Below is a small trained network, with its code and all its weights. Each question gives an input and a class and asks what happens when units are switched off, that is, made to give their printed mean instead of their output.

import numpy as np


def w(rows, s, z=0):
    codes = np.array(rows[::2]) - 128.0
    scale = np.full(codes.shape[1], s)
    scale[-1] = z or s
    return codes * scale


def norm(h):
    return h / np.sqrt((h * h).mean(-1, keepdims=True) + 1e-5)


def f(y):
    return np.maximum(y, 0)


def log_softmax(a):
    a = a - a.max(-1, keepdims=True)
    return a - np.log(np.exp(a).sum(-1, keepdims=True))


def net(x, mask):
    res = np.array(x, float).reshape(1, 5) / 4 @ E
    u = 0
    for l in range(2):
        y = f(norm(res) @ A[l][:, :-1].T + A[l][:, -1])
        res = res + np.where(mask[u : u + 4], y, B[l][:, -1]) @ B[l][:, :-1]
        u += 4
    return log_softmax(norm(res)[-1] @ U[:, :-1].T + U[:, -1])


A, B = {}, {}
E = w([
[127,155,205,48,113,117,156,210,23,168,240],'x0',
[48,166,194,73,231,86,171,82,71,79,104],'x1',
[62,188,56,247,112,151,65,95,141,120,143],'x2',
[121,158,93,127,94,70,1,125,145,23,130],'x3',
[113,216,91,122,66,115,201,13,150,181,132],'x4',
],0.0073)
A[0] = w([
[94,123,114,150,166,144,118,105,138,137,88,83],'L0N1',
[131,154,134,93,101,157,252,105,121,178,157,155],'L0N2',
[83,115,149,96,158,117,126,154,107,157,139,2],'L0N3',
[122,130,138,170,146,148,162,152,144,131,88,121],'L0N4',
],0.013,0.0041)
B[0] = w([
[136,99,157,127,119,97,168,113,202,88,60,168],'L0N1',
[152,175,126,76,131,182,112,77,72,196,186,245],'L0N2',
[110,70,160,179,132,2,140,105,20,14,153,163],'L0N3',
[163,177,124,95,90,37,147,188,57,105,95,158],'L0N4',
],0.0099,0.012)
A[1] = w([
[96,206,90,134,80,79,31,199,121,42,214,134],'L1N1',
[5,56,192,136,180,190,87,185,94,54,158,2],'L1N2',
[145,123,86,90,131,179,154,188,102,180,185,106],'L1N3',
[253,65,113,133,146,119,82,154,165,140,131,161],'L1N4',
],0.0071,0.0033)
B[1] = w([
[252,183,222,140,120,107,100,214,45,128,155,254],'L1N1',
[55,4,100,118,138,167,112,189,198,119,119,195],'L1N2',
[40,88,94,132,235,111,119,53,182,115,81,217],'L1N3',
[57,174,112,185,100,126,166,151,142,154,195,219],'L1N4',
],0.011,0.0057)
U = w([
[90,58,99,165,142,128,160,194,177,117,150,94],'0',
[204,157,200,142,95,43,61,230,77,104,187,210],'1',
[148,32,167,94,193,150,62,192,85,86,175,75],'2',
[136,125,133,31,165,173,154,52,50,240,214,158],'3',
[77,45,106,102,175,159,126,199,173,215,202,3],'4',
[165,152,37,158,73,162,62,105,196,204,223,166],'5',
[117,127,113,120,153,83,187,112,239,108,39,124],'6',
[125,117,28,255,77,126,58,124,246,86,88,59],'7',
],0.011,0.0051)

Each question gives the input, the list of numbers given to net, and the class t.
The units are the neurons (one row each of A and B). Each row of codes is followed by its name. A weight is (code - 128) times the scale printed after its matrix; where a second scale follows, it is the last column's (A, B and U).
mask holds one flag per neuron, layer by layer. A switched-off neuron (its flag False) gives its mean, the last column of its row in B, instead of its output. The means were averaged over made-up inputs and are rounded, as every weight is.
A unit's drop is (log p(t) with every unit on - log p(t) with that unit switched off) / (log p(t) with every unit on - log p(t) with every unit switched off).
The circuit of an input: a set's keep is (log p(t) with only the set's units on - log p(t) with every unit switched off) / (log p(t) with every unit on - log p(t) with every unit switched off). Starting from all 8 units, units are removed one at a time, each time the one whose removal leaves the highest keep (on an exact tie, the one counted first), for as long as the keep stays at least 0.8.
circuit, biggest first: the units of the circuit, biggest drop first
most important unit: the unit with the biggest drop
top k neurons: the k neurons with the biggest drops, biggest first
top k neurons in layer l: the k neurons of layer l with the biggest drops, biggest first
drop of u: that unit's drop, to one decimal
input [-3,7,4,4,-1], class 6: most important unit : L0N1
input [-5,-8,8,2,-4], class 1: top 4 neurons : [L1N1 L1N3 L1N2 L0N4]
input [6,-8,8,-8,-8], class 4: top 3 neurons : [L1N3 L0N3 L0N2]
input [-6,3,0,-4,3], class 6: top 3 neurons : [L0N1 L1N1 L0N4]
input [-3,-5,-2,-5,-6], class 0: circuit, biggest first : [L0N2 L1N4]
input [-4,-4,-8,1,-5], class 0: top 3 neurons : [L1N1 L0N2 L1N4]
input [-3,-8,-2,-1,-7], class 5: top 2 neurons in layer 0 : [L0N3 L0N1]
input [-7,3,7,-3,6], class 6: top 2 neurons in layer 0 : [L0N1 L0N4]
input [1,1,-4,1,-1], class 2: top 4 neurons : [L0N4 L1N2 L0N2 L1N4]
input [-8,-1,3,-5,0], class 6: top 2 neurons in layer 0 : [L0N1 L0N4]
input [-7,-4,2,-7,7], class 3: top 2 neurons in layer 0 : [L0N2 L0N4]
input [1,4,3,-6,-7], class 1: top 3 neurons : [L0N4 L0N3 L1N3]
input [-6,-1,0,0,-7], class 7: top 2 neurons in layer 0 : [L0N1 L0N3]
input [-6,6,-6,-3,-2], class 6: most important unit : L1N1
input [-8,4,7,-2,-5], class 6: top 2 neurons : [L0N1 L0N4]
input [-3,6,-1,0,-6], class 0: circuit, biggest first : [L0N2 L1N2]
input [0,0,7,-1,3], class 7: top 4 neurons : [L0N2 L0N1 L0N3 L1N1]
input [2,-7,8,7,7], class 1: top 2 neurons : [L1N1 L0N2]
input [-3,1,6,-6,1], class 6: top 3 neurons : [L0N1 L1N1 L0N4]
input [-5,0,4,1,8], class 6: most important unit : L0N1
input [-6,5,-3,-4,0], class 6: top 2 neurons : [L0N1 L1N1]
input [-4,-8,4,-7,-2], class 7: top 2 neurons : [L0N2 L1N1]
input [-3,-4,4,5,-6], class 1: top 2 neurons : [L1N1 L1N3]
input [-2,-7,2,5,1], class 1: top 2 neurons : [L1N1 L0N2]
input [-5,-6,-8,-1,-8], class 0: drop of L0N2 : 0.4
input [-3,5,4,2,-1], class 6: drop of L0N1 : 1.7
input [-2,-4,8,8,6], class 1: drop of L1N3 : 0.1
input [-6,-1,1,-4,0], class 6: drop of L0N1 : 0.2
input [8,-5,-4,-3,-3], class 3: top neuron : [L0N2]
